Below are the code and all the weights of a small trained network. Each question names an input and a class and asks about switching units off, where a switched-off unit gives its printed mean instead of its output.

import numpy as np


def w(rows, s, z=0):
    codes = np.array(rows[::2]) - 128.0
    scale = np.full(codes.shape[1], s)
    scale[-1] = z or s
    return codes * scale


def norm(h):
    return h / np.sqrt((h * h).mean(-1, keepdims=True) + 1e-5)


def f(y):
    return y / 2 * (1 + np.tanh(0.7978845608 * (y + 0.044715 * y**3)))


def log_softmax(a):
    a = a - a.max(-1, keepdims=True)
    return a - np.log(np.exp(a).sum(-1, keepdims=True))


def net(x, mask):
    res = np.array(x, float).reshape(1, 8) / 4 @ E
    u = 0
    for l in range(4):
        y = f(norm(res) @ A[l][:, :-1].T + A[l][:, -1])
        res = res + np.where(mask[u : u + 4], y, B[l][:, -1]) @ B[l][:, :-1]
        u += 4
    return log_softmax(norm(res)[-1] @ U[:, :-1].T + U[:, -1])


A, B = {}, {}
E = w([
[203,74,166,252,199],'x0',
[168,97,127,162,166],'x1',
[147,188,176,61,131],'x2',
[168,148,165,76,121],'x3',
[192,192,200,34,105],'x4',
[42,75,52,128,130],'x5',
[161,147,171,148,106],'x6',
[104,254,127,153,94],'x7',
],0.0078)
A[0] = w([
[59,153,116,86,103,134],'L0N1',
[234,174,186,126,144,91],'L0N2',
[101,115,142,1,102,4],'L0N3',
[117,152,127,133,85,19],'L0N4',
],0.012,0.0033)
B[0] = w([
[85,197,105,77,212,222],'L0N1',
[210,173,238,233,58,254],'L0N2',
[173,54,154,2,121,244],'L0N3',
[124,133,115,158,118,127],'L0N4',
],0.0089,0.0057)
A[1] = w([
[183,116,132,145,146,189],'L1N1',
[218,70,146,110,67,2],'L1N2',
[94,122,254,132,147,136],'L1N3',
[90,92,237,125,151,144],'L1N4',
],0.0086,0.0018)
B[1] = w([
[100,105,136,149,2,225],'L1N1',
[86,191,171,205,166,254],'L1N2',
[237,138,16,149,139,248],'L1N3',
[70,183,77,176,77,217],'L1N4',
],0.0092,0.0021)
A[2] = w([
[117,15,90,141,156,196],'L2N1',
[164,26,41,200,137,215],'L2N2',
[199,115,67,129,151,4],'L2N3',
[114,2,48,205,145,229],'L2N4',
],0.0093,0.0013)
B[2] = w([
[124,188,248,132,123,209],'L2N1',
[83,184,221,128,117,230],'L2N2',
[138,170,129,52,70,122],'L2N3',
[69,77,167,150,179,254],'L2N4',
],0.014,0.0064)
A[3] = w([
[40,180,54,153,172,84],'L3N1',
[118,132,84,14,117,5],'L3N2',
[125,105,153,208,134,85],'L3N3',
[246,169,106,204,89,185],'L3N4',
],0.011,0.0015)
B[3] = w([
[121,48,9,231,55,174],'L3N1',
[119,115,99,62,169,221],'L3N2',
[135,198,186,61,170,195],'L3N3',
[192,125,78,135,125,255],'L3N4',
],0.012,0.0065)
U = w([
[133,121,100,40,144,67],'0',
[90,102,38,190,121,254],'1',
[53,125,203,200,162,17],'2',
[251,151,151,179,93,238],'3',
],0.019,0.00018)

Each question gives the input, the list of numbers given to net, and the class t.
The units are the neurons (one row each of A and B). Each row of codes is followed by its name. A weight is (code - 128) times the scale printed after its matrix; where a second scale follows, it is the last column's (A, B and U).
mask holds one flag per neuron, layer by layer. A switched-off neuron (its flag False) gives its mean, the last column of its row in B, instead of its output. The means were averaged over made-up inputs and are rounded, as every weight is.
A unit's drop is (log p(t) with every unit on - log p(t) with that unit switched off) / (log p(t) with every unit on - log p(t) with every unit switched off).
The circuit of an input: a set's keep is (log p(t) with only the set's units on - log p(t) with every unit switched off) / (log p(t) with every unit on - log p(t) with every unit switched off). Starting from the 12 units with the biggest drops (on a tie, the unit counted first), units are removed one at a time, each time the one whose removal leaves the highest keep (on an exact tie, the one counted first), for as long as the keep stays at least 0.8.
circuit, biggest first: the units of the circuit, biggest drop first
k most important neurons: the k neurons with the biggest drops, biggest first
top k neurons in layer l: the k neurons of layer l with the biggest drops, biggest first
drop of u: that unit's drop, to one decimal
input [-7,-6,-6,4,-8,2,7,-2], class 1: circuit, biggest first	[L0N1 L3N1]
input [-4,-8,-5,-1,-2,8,-3,-7], class 2: 2 most important neurons	[L2N1 L2N4]
input [-1,-6,3,-4,-1,5,-5,5], class 1: circuit, biggest first	[L3N1]
input [-7,6,0,-3,2,-5,-1,7], class 0: circuit, biggest first	[L0N1 L2N1 L2N2]
input [-1,-4,-1,-8,8,8,3,3], class 0: 3 most important neurons	[L0N3 L3N2 L2N4]
input [-4,-8,3,-6,0,-6,6,0], class 0: top 2 neurons in layer 1	[L1N2 L1N1]
input [-1,-8,-6,6,-1,-2,2,-6], class 0: top 3 neurons in layer 0	[L0N2 L0N3 L0N4]
input [6,1,4,-4,4,4,2,-3], class 3: 2 most important neurons	[L0N2 L3N4]
input [-8,3,3,-6,-5,-7,5,-1], class 0: drop of L0N3	0.2
input [6,-6,8,-3,-8,-2,-3,6], class 1: drop of L0N3	0.1
input [-6,-3,-7,-2,2,7,8,5], class 1: drop of L3N1	0.5
input [2,2,2,-3,-2,-1,5,6], class 3: drop of L2N3	0.0
